(in the rows, 128 means zero)
Here are made-up things, facts about them, and rows of numbers that follow some of those facts. Name the thing behind each unnamed row.

Named rows:
[103 157 122 116 138 166 138 142  96  94 188 119 139 132 137 168 121 117
  63 127  99  86 143 116 136 189 125 111 136 129 144 129 140 142] -> zuplik
[135 127 116 142 137 100 115 164 162 132 143 123 129 116 163 115 117 144
 137 167 129 124 111 137 112 136 120 131 107 127 131 143 124 128] -> skerar
[122 127 110 120 126 177 132 163 125 124 162 140 157 128 160 142 119  98
  95 130 106  88 117 149 116 177 126  98 107 133 148 135 141 144] -> fekla
[126 135 113 119 122 168 147 159 131 120 157 141 144 149 164 140 119  98
  98 138 111  96 107 151 115 167 129  96 107 157 144 123 141 161] -> braflafum
[133 144 135 131  97  90 116 135 111 118 227 104 168  94 185 126 152 145
 125 144  88 121 156 143 157 159 109 113 159 138 130 168 122 179] -> leki
[148 116 121 116 127  95 142 164 102 108 194 163 169 149 175 135 123 107
  76 116 116  68 178 140 199 117 170 109 133 142 128 142 161 174] -> sebrepi
[125 115 107 115 135 138 145 170 155 126 132 165 156 111 148 119 108  87
  79 131 135  80 125 142 139 146 148 109  84  97 165 142 162 121] -> rore
[123 123 105 138 131 177 132 163 119 135 152 152 153 133 150 132 109 114
 109 143 129  85 125 157 124 154 149 110 107 135 141 143 141 142] -> pofil
[103 174 117 123 113 102 123 162 147 102 163  98  92 142 149 143 140 161
 124 184 108 110 107 114 134 115 127 134 144 162 127 135 149 149] -> zogrem
[106 175 121 127 112 108 126 156 142 100 160 101  93 147 145 142 137 156
 121 184 114 107 116 124 136 117 131 137 138 166 131 135 153 147] -> noplim
[139 136 120 130 137 180 140 159 125 125 148 142 147 162 166 149 117 106
 115 144 125 112 118 159 112 167 127 101 118 159 153 130 133 160] -> diplos
[117 128 106 127 120 175 136 157 127 126 163 146 157 110 155 130 120  96
  94 132 111  77 114 153 114 174 136 103 103 119 147 146 147 140] -> divel
[116 156 139 188  91 103 133 160 150  79 125 105  82  98 125 102 133 133
  96 211 130 122 181  93 140 125 128 126  96 148 103 169 185 123] -> ragevon
[148 138 133 127 123 132 142 143 100 126 198 154 193 131 180 138 140 106
 102 126 133 104 175 165 178 148 138 100 147 154 149 153 140 199] -> brizar
[ 99 164 111 111 110  88 123 154 156  94 177  88  99  91 148 132 132 141
  90 159  92  92 114  99 133 145 119 124 133 116 135 143 162 110] -> fusuk
[110 177 117 127 110 102 125 154 140 105 161  99  92 143 150 147 137 162
 126 182 114 106 109 124 135 117 128 141 143 164 130 138 150 145] -> lurum
[ 99 138 113 107 115 188 139 168 121 116 120 150 100 169 137 148 127 112
 108 143 101 107  96 151  91 124 169  79 108 162 144 121 128 111] -> rumek
[129 109 151 169 115 121 114 159 115  71 121  93  67 127 112 121 123 143
 114 170  83 186 167  90  71 154 106  78 100 150  75 132 107  72] -> kloskik
[111 134 117  99 125 171 152 165 147 116 101 152 112 144 134 142 122  98
  93 135 123 125 112 147 107 124 156  78  95 132 172 130 129 105] -> luni
[121 160 111 131 143 183 151 160 123 110 152 112 113 167 143 156 116 104
 107 158 131  55 109 129 141 141 140 128 115 172 142 129 173 161] -> vuzu
[ 97 134 111 104 119 187 144 167 122 118 118 149  98 172 133 143 130 104
 108 143 101 112  98 156  90 117 161  78 111 167 148 119 132 115] -> noso

There are 3 kinds of fact about the things: Λ, Σ, Φ.
Λ: points at; Σ: uses; Φ: belongs to class
breplin Λ flitro; bropek Λ lebrele; bropek Λ dretel; bropek Λ doskin; skabes Λ dezek; skevu Λ lebrele; stisa Λ mazem; stisa Λ rore
stisa Λ gusibi; trufun Λ rore; trufun Λ romol; trevam Λ rore; trevam Λ romol; flegimar Λ mivisa; flegimar Λ flikla; skipun Λ lebrele
skipun Λ gustam; lotresor Λ romol; trastigri Λ klotrir; gridrok Λ breplin; brupotral Λ flifus; bipabrom Λ lebrele; bipabrom Λ pebur; zevaben Λ lebrele
zevaben Λ zeme; porir Λ lebrele; porir Λ zeme; porir Λ kleplom; gremu Λ fedrofli; tresim Λ klazim; tresim Λ niflis; tresim Λ flifus
tresim Λ zeme; trali Λ lebrele; drepa Λ flifus; drepa Λ klifipli; dalil Λ lebrele; rano Λ zeme; barom Λ bridrasul; barom Λ rudim
bonek Λ stavem; bonek Λ tudru; gravol Λ lebrele; gravol Λ tudru; gravol Λ grerak; zanil Λ gusibi; pebur Λ fisebros; pebur Λ bridrasul
pebur Λ divel; plalol Λ vakli; lilem Λ busa; gostir Λ lebrele; gostir Λ drupli; pletan Λ keske; stiruk Λ fusuk; romol Λ trali
kloskik Λ trali; kloskik Λ flitro; midel Λ pletan; midel Λ klabris; midel Λ fusuk; midel Λ trevam; geplu Λ trevam; geplu Λ zeme
leki Λ zavaska; leki Λ rore; leki Λ lomel; leki Λ barom; papasus Λ taran; fekla Λ pebur; gasar Λ gaskon; voga Λ vakli
voga Λ revor; skalar Λ puskun; taran Λ flabro; dremok Λ klazim; dremok Λ dretel; zaplustam Λ fisebros; radodrul Λ doskin; radodrul Λ barom
revor Λ lebrele; revor Λ kleplom; mivisa Λ lebrele; plevever Λ bropek; plevever Λ gustam; gusibi Λ lebrele; gusibi Λ zeme; grakes Λ legras
mazem Λ zaplustam; drosen Λ rano; klifipli Λ zevaben; grerak Λ lebrele; kuvak Λ budram; skerar Λ mivisa; vakli Λ zeme; diplos Λ lokun
funadrar Λ flifus; funadrar Λ busa; gaskon Λ stiruk; mupe Λ trali; mupe Λ trastigri; mupe Λ papasus; plukulo Λ lebrele; plukulo Λ rano
natrek Λ zanil; druma Λ katran; faner Λ dezek; zaske Λ drepa; zaske Λ skerar; braflafum Λ tropli; drufluten Λ mazem; drufluten Λ skerar
busa Λ klazim; busa Λ flabro; belar Λ lebrele; belar Λ flegimar; puskun Λ revor; puskun Λ digren; dragram Λ dretel; dragram Λ rudim
niflis Λ rano; visok Λ lebrele; lokun Λ budram; lokun Λ legras; pova Λ ragevon; pova Λ fisebros; klotrir Λ rore; klotrir Λ klifipli
mogruk Λ lebrele; mogruk Λ trevam; flitro Λ griflestin; flitro Λ gropar; flitro Λ plevever; gaklezo Λ ragevon; gaklezo Λ pofil; graga Λ stustu
susum Λ stiruk; pizun Λ bropek; zegro Λ gusibi; dezek Λ rore; gotrol Λ zevaben; gotrol Λ digren; stimegrok Λ tropli; stimegrok Λ gasar
stimegrok Λ fisebros; stimegrok Λ luni; stimegrok Λ visok; stimegrok Λ kuvak; nibruk Λ fedrofli; nibruk Λ revor; stabas Λ romol; nedi Λ dezek
nedi Λ stesta; nedi Λ drosen; bridrasul Λ doskin; zavaska Λ vesak; zavaska Λ zeme; fisebros Λ lebrele; kleplom Λ stesta; griflestin Λ dretel
griflestin Λ romol; zuplik Λ susum; zuplik Λ gusibi; zuplik Λ romol; klazim Λ revor; gedagral Λ klabris; nibror Λ zevaben; nibror Λ trevam
kibik Λ trevam; futral Λ fluvom; futral Λ rore; fusuk Λ dezek; fusuk Λ trufun; gropar Λ gustam; gravur Λ sebrepi; gravur Λ stabas
gravur Λ romol; ninel Λ gustam; fluvom Λ fedrofli; klabris Λ dezek; stustu Λ mazem; rore Λ lebrele; rore Λ fisebros; dretel Λ fisebros
dretel Λ romol; zeme Λ lebrele; vesak Λ tudru; doskin Λ lebrele; doskin Λ rore; doskin Λ stesta; divel Λ vakli; divel Λ dezek
budram Λ lebrele; miduplim Λ zedun; pofil Λ klifipli; brizar Λ kuvak; fedrofli Λ fisebros; fedrofli Λ rore; tova Λ geplu; tova Λ zozak
tova Λ fedrofli; fledrin Λ pebur; fledrin Λ rore; fledrin Λ nibror; stesta Λ zeme; flostal Σ kloskik; bropek Σ gaklezo; skabes Σ plidosin
skevu Σ kibik; gustam Σ griflestin; trufun Σ stiplabrum; trevam Σ tova; flegimar Σ gasar; lotresor Σ plevever; brupotral Σ braflafum; bipabrom Σ novon
zevaben Σ fedrofli; trali Σ samen; dalil Σ stabas; zanil Σ klabris; reklon Σ luplogral; litribrok Σ gritra; niki Σ brikli; gostir Σ nibror
pletan Σ domik; katran Σ faser; romol Σ plalol; kloskik Σ flikla; leki Σ sebrepi; papasus Σ skevu; samen Σ dremok; gasar Σ tudras
drupek Σ keske; brikli Σ stimegrok; noplim Σ gravol; dremok Σ stustu; zaplustam Σ kleplom; rudru Σ gostir; plevever Σ puskun; gusibi Σ futral
drosen Σ bridrasul; klifipli Σ vuzu; flabro Σ gaskon; skerar Σ fekla; zogrem Σ bipabrom; funadrar Σ nebros; luplogral Σ mazem; plidosin Σ graga
mupe Σ niki; plukulo Σ vesak; sapur Σ tudru; faner Σ gridrok; zaske Σ voga; faser Σ gustam; drupli Σ diplos; puskun Σ gedagral
dragram Σ sapur; niflis Σ lomel; lomel Σ geplu; visok Σ faner; lokun Σ pletan; mogruk Σ lokun; pizun Σ dezek; gritra Σ divel
klaten Σ nibruk; stimegrok Σ zavaska; nibruk Σ zozak; stabas Σ stoflapir; zavaska Σ klaten; fisebros Σ pizun; kleplom Σ ragevon; triskan Σ reklon
lebrele Σ digren; tudru Σ fluklubron; flikla Σ stavem; fusuk Σ fledrin; fluvom Σ rumek; stustu Σ fisebros; dretel Σ breplin; lurum Σ niflis
doskin Σ papasus; stoflapir Σ brupotral; budram Σ dretel; tudras Σ gravur; miduplim Σ rudru; nebros Σ katran; ragevon Σ flifus; tova Σ flegimar
stavem Σ zaplustam; fledrin Σ noso; flostal Φ c; breplin Φ b; bropek Φ e; skabes Φ d; skevu Φ b; stiplabrum Φ d
gustam Φ a; stisa Φ c; trufun Φ d; trevam Φ a; legras Φ c; flegimar Φ b; skipun Φ d; zozak Φ a
lotresor Φ b; trastigri Φ e; gridrok Φ c; brupotral Φ b; bipabrom Φ e; zevaben Φ a; porir Φ d; gremu Φ e
tresim Φ d; luni Φ b; trali Φ e; drepa Φ c; dalil Φ b; rano Φ a; barom Φ b; bonek Φ b
gravol Φ e; zanil Φ e; reklon Φ b; pebur Φ a; plalol Φ e; litribrok Φ e; rumek Φ b; niki Φ e
lilem Φ c; gostir Φ d; pletan Φ e; stiruk Φ d; katran Φ e; romol Φ d; kloskik Φ b; flifus Φ a
midel Φ d; geplu Φ c; leki Φ a; zedun Φ b; papasus Φ c; sebrepi Φ a; samen Φ d; fekla Φ c
gasar Φ c; voga Φ b; drupek Φ a; skalar Φ e; taran Φ e; brikli Φ b; noplim Φ e; dremok Φ a
zaplustam Φ e; radodrul Φ b; rudru Φ e; revor Φ b; mivisa Φ d; plevever Φ d; gusibi Φ d; grakes Φ a
suklol Φ d; mazem Φ b; drosen Φ e; klifipli Φ e; flabro Φ c; grerak Φ d; kuvak Φ c; skerar Φ c
vakli Φ b; diplos Φ c; zogrem Φ e; funadrar Φ b; gaskon Φ c; famir Φ b; luplogral Φ e; plidosin Φ c
mupe Φ c; plukulo Φ b; sapur Φ e; natrek Φ e; druma Φ a; faner Φ a; zaske Φ e; braflafum Φ c
faser Φ e; drupli Φ b; tropli Φ d; drufluten Φ a; busa Φ b; belar Φ b; puskun Φ e; dragram Φ e
niflis Φ e; lomel Φ d; visok Φ b; lokun Φ b; pova Φ d; klotrir Φ a; keske Φ b; mogruk Φ c
flitro Φ c; gaklezo Φ a; graga Φ e; susum Φ e; pizun Φ b; domik Φ e; zegro Φ e; dezek Φ e
gotrol Φ e; gritra Φ b; klaten Φ a; stimegrok Φ c; nibruk Φ c; stabas Φ c; nedi Φ d; bridrasul Φ c
zavaska Φ c; fisebros Φ a; kleplom Φ b; triskan Φ d; griflestin Φ a; plonak Φ d; lebrele Φ b; digren Φ e
tudru Φ b; zuplik Φ e; klazim Φ c; flikla Φ b; gedagral Φ b; nibror Φ d; kibik Φ a; futral Φ b
fusuk Φ e; gropar Φ b; noso Φ b; novon Φ c; gravur Φ e; ninel Φ b; fluvom Φ b; klabris Φ e
stustu Φ c; rore Φ c; dretel Φ c; zeme Φ d; vesak Φ d; lurum Φ e; doskin Φ c; stoflapir Φ b
divel Φ c; budram Φ e; vuzu Φ d; tudras Φ a; miduplim Φ b; nebros Φ e; pofil Φ c; brizar Φ a
fedrofli Φ a; ragevon Φ e; tova Φ c; stavem Φ b; rudim Φ d; fledrin Φ d; stesta Φ c; fluklubron Φ e

Rows to name:
No name comes twice in this set of rows, the named rows included.
[135 146 121 137  96  71 123 154 124 119 200 123 146 128 190 115 142 149
 141 164 103 101 148 153 169  98 143 121 154 176 116 155 148 191]  drupek
[141 140 129 135 177  95 117 144 149 103 166  68 102 144 148 153 107 153
 121 159 126 113 114  97 133 146  98 158 135 137 118 127 127 117]  plevever
[117 139 122 120 118 105 125 164 181 136  96 123  84 133 138 118 136 143
 147 173 137 164  85 141  95  82 142 111 102 137 156 139 119  88]  tudru
[114 147 105 116 139 158 154 159 150  98 161 117 123 121 139 144 112  84
  70 134 113  36 103 110 148 154 141 116 104 127 145 141 182 137]  stiruk
[118 115  96 148 118 102  97 171 132 137 166 115 106 135 156 118 106 176
 151 178 102  85 100 132 111 120 146 144 119 143  88 134 122 112]  papasus
[118 148 112 133 152 178 138 148 119 117 165 110 134 126 131 155 110 106
  83 134 132  63 121 119 140 171 126 130 118 123 155 137 155 127]  nibror
[165  85  52 107 137  47  73 121 148 121 176 100 177 105  92 133 222 196
 171  86  31 108 189 114 173 171 163 181 161 163 131 150 118 218]  dremok
[130  97  77  89 151 107  99 138 171 110 101  98 107 133  75 145 190 164
 158 104  44 167 119 104  85 166 143 127 117 147 155 121  97 122]  pizun
[107 119 122 103 134 108 114 159 136  99 147 105  86 132 134 135 121 153
 118 133  71 145 106 112  81 135 128  98 122 125 113 117  96  67]  lotresor
[133 125 123 132 136 109 112 148 141 115 171  95 134 106 160 124 114 145
 132 145  98 130 111 125  99 173  98 119 121 121 119 139 109 118]  mogruk
[109 163 111 128 121 121 111 145 162 106 177  64 110  91 141 131 131 127
 117 158 100  80  88 109 123 166  95 135 120 128 128 150 152 127]  skabes
[ 96 129 120 104 107 127 116 158 159 113 127 111  97 106 131 122 130 133
 118 149  90 143  91 131  83 131 126  97 104 122 143 138 112  82]  fluvom
[135 118 113 125 137  67 105 170 149 113 164 105 111 130 170 123 101 153
 118 142  93 112  94 110 119 134 119 136 111 124  97 119 121 101]  stabas
[111 128 120 119 134 119 125 160 156 124 108 122  93 126 133 124 128 143
 133 160 122 158 104 132  97 107 141 106 103 126 146 139 109  82]  drupli
[109 135 116 105 116 178 153 175 133 120 107 160  88 174 134 141 131 106
 111 156 113 108 100 151  99 102 174  83 102 170 152 119 143 119]  zedun

Now the same things, written a new way:
Named rows:
[143 190  67 113 107 112 154 101 137 153 156 133 161 127 149  94 110 131
 118 153 115 116  88  89  88 109] -> geplu
[ 56 103  93  97 106 183 140  57  62 121 105 117 164 189 143 101 103 112
 111 152 156 121  96  78 110  80] -> sebrepi
[125 140 136 129 127 132 113 101  97 108 141 134 133 141 157 137 125 152
  95 124 125  96 139 134 174 118] -> luplogral
[143 111 169 180 146 129 129 112 128 188 147  53 189 138  95 111  63  80
  92 127 108 128 156  32  33 213] -> graga
[114 152  91 114 124 151 140 170 147 158 127 137  91 149 107  98 122 111
 182 136 146 165 103 129 100 127] -> stimegrok
[152 124 109 116 125 123 119 123 157 111 166 159 102 126 116 135 154 119
 171 131 113 137 116 134 114 150] -> fisebros
[160 107 133 112 104  97 158 126 124 100  88 141  52 170 108  81 155  96
 173 110 158 160 166 205  98 110] -> doskin
[107 170 128 138 144  95 135 166 101 189 152 153  76 141 170 157 116 139
 138 121 149 124 158 197 218 136] -> flabro
[149 100 141 131 120 103 117 112 142  97 141 144 150 107 131 140 153 151
 137 132 108 139 129 131 128 122] -> skipun
[101 115 126 120 117 144 137 145 133 154 122 143 118 157 136 118 115 121
 121 117 127 132 127 113 126 139] -> brizar
[104 153  97  99 131 149 132 104 118 148 157 132 195 110 154 151 127 151
  89 128 104 130 104  69 133 131] -> breplin
[138 101 133 125 126  94 112 116 157 112 144 171  98 120 143 155 146 116
 130 107 144 112 180 196 205 152] -> budram
[125 117 128 114 129 135 129 144 145 126 108 124 140 116 111 125 135 123
 136 119 131 143 125 132 117 117] -> lokun
[ 87  93 145 123 137 158 145  64  54 159 127  85 184 157 152 137  85 117
  83 117 143 130 130  57 103 121] -> rumek
[ 83 109 119 103 130 191 120 153 123 141 158 110 102 163 107 111 101 132
 147 145 113 145  49  40 101 115] -> zozak
[130 137 118 117 127 134 114 137 159 108 123 149 134 120 124 132 130 147
 121 127 118 111 125 128 154 141] -> puskun
[123 143  85  79 109 131 165  85 101 146 154 132 140 184 155  95 107 130
  99 128 108 154 116  71  83 117] -> braflafum
[134 104 145 128 126 120 133 126 126 100 126 136 138 119 129 138 151 164
 112 122 105 135 137 107 129 131] -> stiruk
[113 117 112 116 119 153 127  71 130 127 123 112 190 149 130 111 105 115
  91 136 109 116 122  67  96 127] -> plalol
[124 108 169 157 137  92 116 121  98 106 110 133 112 105 154 172 146 154
 118 141 138 118 175 195 193 105] -> triskan
[ 68 145  98 124 145 165 111 100 105 141 146 126 198 101 147 171 120 158
 129 166 127 109  63  71 160 104] -> vuzu

Name these rows:
No name comes twice in this set of rows, the named rows included.
[140  99 157 143 138 132 153  57  85 140 116  68 192 142  96 108  99  85
  96 125 143 143 162  52  27 149]  futral
[158 130 117 128 117 153 118  94 153  94 155  96 161 120  92 105 124 110
 146 147 113 119  86  68  65 139]  gravol

Now the same things, written a new way:
Some things and their rows:
[175 118 104 150 143 124 145 149 155 140 110 130 142 127 160] -> romol
[140 132 120 133 108 128 142 116 112 135 138 118 135 115 119] -> pebur
[101 113 149 108 142 100 116 122 113 134 134 150 134  82 132] -> gedagral
[145 144 113 125 123 149 151 136 146 101 131 144 113 160 144] -> fusuk
[127 139 123 129 104 127 125 122 129 122 122 116 114 154 102] -> plidosin
[114 134 135 129 123 129 121 123 142 111 122 132 109 156 121] -> rudru
[120 143 131 120 120 122 123 122 132 105 128 137 113 150 133] -> pletan
[140 135 116 134 122 134 141 123 110 131 144 109 125 112 111] -> dremok
[151 147 102 130 110 159 155 136 131 119 131 119 123 159 124] -> doskin
[136 142 122 119 116 139 122 125 109 121 132 109 122 150 109] -> drepa
[129 147 115 121 111 128 132 118 108 123 122 110 116 149 126] -> dretel
[117 144 129 121 131 142 120 124 128 109 133 125 120 150 135] -> zegro
[116 133 135 132 121 130 120 124 142 113 126 132 107 156 122] -> nebros
[122 136 134 121 131 144 118 121 124 110 130 126 122 158 132] -> niflis
[111 106 127 129 152 125 147 135 129 150 121 146 121 102 140] -> gropar
[142 141 116 129 137 165 142 142 147 106 138 130 116 164 128] -> zaske
[116 146 129 117 126 137 121 122 132 105 134 128 119 147 137] -> gremu
[142 134 120 128 109 124 143 118 118 127 143 120 131 110 113] -> faner
[135 143 123 121 110 137 125 121 111 122 129 115 122 151 116] -> pofil
[116 133 133 130 124 128 119 123 141 109 123 133 109 158 122] -> sapur
[120 146 128 119 124 127 126 120 132 104 130 136 114 150 139] -> susum

Name these rows:
No name comes twice in this set of rows, the named rows included.
[147  91 123 142 140 151 172 133 129 149 114 168 138 130 156]  lebrele
[136 144 118 121 101 133 133 115 108 121 120 119 123 151 129]  rore
[ 98 143 148 110 129 119  92 107 110 109 134 118 124 138 130]  plalol
[100 139 148 111 116 106 100  95 102 105 120 130 126 142 143]  dezek
[139 140 121 123 121 133 121 128 109 115 131 107 113 149 102]  lilem
[124  99 138 122 159 130 132 141 122 136 136 150 129 106 121]  brupotral
[102 103 153 114 136  92 116 117 114 140 124 152 130  91 131]  keske
[157 112 131 142 139 114 113 131 132 142 113 123 158 123 153]  zeme
[139 137 120 124 115 135 126 121 104 119 123 114 121 158 118]  klazim
[136 140 116 134 126 166 148 133 146 114 131 134 121 168 144]  budram
[141 128 121 139 150 117 114 143 145 140 122 110 148 106 144]  skipun

